Below is a small trained network, with its code and all its weights. Each question gives an input and a target symbol and asks what happens when units are switched off, that is, made to give their printed mean instead of their output.

import numpy as np


def w(rows, s, z=0):
    codes = np.array(rows[::2]) - 128.0
    scale = np.full(codes.shape[1], s)
    scale[-1] = z or s
    return codes * scale


def norm(h):
    return h / np.sqrt((h * h).mean(-1, keepdims=True) + 1e-5)


def f(y):
    return np.maximum(y, 0)


def softmax(a):
    e = np.exp(a - a.max(-1, keepdims=True))
    return e / e.sum(-1, keepdims=True)


def log_softmax(a):
    a = a - a.max(-1, keepdims=True)
    return a - np.log(np.exp(a).sum(-1, keepdims=True))


def net(x, mask):
    ids = ['ΛΣβγδηψ'.index(c) for c in x.split()]
    T = len(ids)
    res = E[ids] + P[:T]
    r = norm(res)
    for j in range(2):
        rows = slice(2 * j, 2 * j + 2)
        q, k, v = (r @ M[0][rows].T for M in (Q, K, V))
        z = softmax(np.where(np.tri(T) > 0, q @ k.T / 2**0.5, -1e9)) @ v
        o = O[0][rows]
        res = res + np.where(mask[j], z, o[:, -1]) @ o[:, :-1]
    y = f(norm(res) @ A[0][:, :-1].T + A[0][:, -1])
    res = res + np.where(mask[2:10], y, B[0][:, -1]) @ B[0][:, :-1]
    return log_softmax(norm(res)[-1] @ U[:, :-1].T + U[:, -1])


Q, K, V, O, A, B = {}, {}, {}, {}, {}, {}
E = w([
[209,141,12,138,117,175,6],'Λ',
[94,100,128,31,106,3,29],'Σ',
[114,104,163,98,92,248,36],'β',
[248,161,118,38,30,84,142],'γ',
[196,141,198,222,183,111,197],'δ',
[178,214,123,69,250,33,158],'η',
[140,224,26,77,134,218,72],'ψ',
],0.014)
P = w([
[146,101,30,136,126,101,55],'0',
[118,95,54,175,134,83,117],'1',
[166,101,156,113,167,155,154],'2',
[240,251,237,144,154,130,42],'3',
[103,97,99,201,143,59,146],'4',
[122,51,151,109,180,137,192],'5',
[172,222,196,136,169,100,15],'6',
[76,140,79,167,180,95,165],'7',
],0.015)
Q[0] = w([
[191,166,217,180,147,99,69],'h0',
[61,63,81,94,122,156,144],'h0',
[253,138,185,56,164,120,48],'h1',
[111,233,176,128,86,134,73],'h1',
],0.013)
K[0] = w([
[14,117,233,142,214,155,134],'h0',
[180,130,94,118,49,150,139],'h0',
[151,12,130,94,139,133,175],'h1',
[136,86,56,49,188,198,188],'h1',
],0.011)
V[0] = w([
[116,66,100,9,164,99,107],'h0',
[94,254,158,116,55,83,20],'h0',
[139,231,17,83,159,156,230],'h1',
[47,174,86,188,186,236,68],'h1',
],0.0093)
O[0] = w([
[44,171,177,74,193,104,135,186],'h0',
[98,195,94,12,4,157,34,133],'h0',
[125,229,104,193,32,62,244,156],'h1',
[41,135,232,254,113,130,116,2],'h1',
],0.0099,0.0053)
A[0] = w([
[52,89,111,109,54,220,149,86],'n0',
[152,105,23,77,96,166,187,90],'n1',
[113,70,246,112,77,232,110,153],'n2',
[161,171,155,131,128,96,80,145],'n3',
[85,135,73,150,183,125,111,5],'n4',
[57,57,30,138,130,163,77,218],'n5',
[79,45,119,125,75,40,140,179],'n6',
[189,93,164,89,180,145,78,4],'n7',
],0.013,0.0039)
B[0] = w([
[192,169,202,90,197,183,195,157],'n0',
[210,96,247,106,112,129,139,255],'n1',
[137,229,178,113,199,72,53,175],'n2',
[110,112,81,145,102,113,64,209],'n3',
[171,113,130,159,85,54,81,150],'n4',
[98,73,178,123,146,79,117,227],'n5',
[31,110,68,47,124,193,141,165],'n6',
[57,139,92,143,134,204,176,211],'n7',
],0.015,0.0072)
U = w([
[147,88,147,168,78,69,10,61],'Λ',
[54,101,61,53,139,181,122,185],'Σ',
[67,146,196,125,200,127,98,30],'β',
[192,104,92,53,77,143,149,98],'γ',
[129,83,116,168,156,173,156,233],'δ',
[147,165,75,121,146,7,107,2],'η',
[81,150,154,174,33,88,138,132],'ψ',
],0.015,0.0069)

Each question gives the input, a string of symbols that net reads in full, and the target symbol t.
The units are the heads (2 rows each of Q, K, V and O) and the neurons (one row each of A and B). Each row of codes is followed by its name. A weight is (code - 128) times the scale printed after its matrix; where a second scale follows, it is the last column's (O, A, B and U).
mask holds one flag per unit, heads first, then neurons. A switched-off unit (its flag False) gives its mean, the last column of its rows in O or B, instead of its output. The means were averaged over made-up inputs and are rounded, as every weight is.
A unit's drop is (log p(t) with every unit on - log p(t) with that unit switched off) / (log p(t) with every unit on - log p(t) with every unit switched off).
The circuit of an input: a set's keep is (log p(t) with only the set's units on - log p(t) with every unit switched off) / (log p(t) with every unit on - log p(t) with every unit switched off). Starting from all 10 units, units are removed one at a time, each time the one whose removal leaves the highest keep (on an exact tie, the one counted first), for as long as the keep stays at least 0.8.
circuit, biggest first: the units of the circuit, biggest drop first
most important unit: the unit with the biggest drop
k most important neurons: the k neurons with the biggest drops, biggest first
which heads matter: for each layer, one digit per head in row order, 1 if its drop is at least 0.15 and else 0, layers parted by /
drop when u is switched off: that unit's drop, to one decimal
input δ δ δ Σ δ γ β, target γ: circuit, biggest first => (h1)
input γ η η Σ, target η: which heads matter => 11
input β ψ Λ ψ, target Λ: 2 most important neurons => (n3, n7)
input γ γ Λ ψ β Σ Λ, target Σ: circuit, biggest first => (h1, n7)
input γ Λ γ Λ η ψ, target γ: which heads matter => 00
input η ψ δ δ, target δ: which heads matter => 10
input Σ β Λ, target β: circuit, biggest first => (h1, n2)
input δ δ β Λ ψ η δ, target η: circuit, biggest first => (h1, n1)
input Σ Λ γ δ ψ β, target β: which heads matter => 00
input δ ψ η Λ η β Λ, target β: 2 most important neurons => (n7, n2)
input Σ Λ Λ, target Σ: 2 most important neurons => (n7, n1)
input γ δ Λ γ, target Λ: 3 most important neurons => (n3, n7, n0)
input η δ Λ δ, target Λ: 2 most important neurons => (n3, n7)
input γ ψ Λ ψ η δ η, target δ: circuit, biggest first => (h0)
input ψ ψ Λ, target Λ: which heads matter => 01
input δ Σ ψ β, target ψ: which heads matter => 01
input β Λ δ Λ β η Λ Λ, target Λ: which heads matter => 00
input γ Σ η, target Σ: which heads matter => 11
input δ β Σ γ γ Σ ψ, target Σ: which heads matter => 01
input δ Λ γ δ γ ψ β, target ψ: which heads matter => 01
input δ δ Λ Σ ψ δ γ Σ, target Σ: most important unit => n6
input γ η η γ, target η: which heads matter => 10
input Λ β Λ Σ γ η Λ ψ, target ψ: drop when h1 is switched off => 0.4
input η Σ Σ, target Σ: drop when n7 is switched off => 0.1
input η η δ γ γ β Σ, target β: drop when h1 is switched off => 0.7
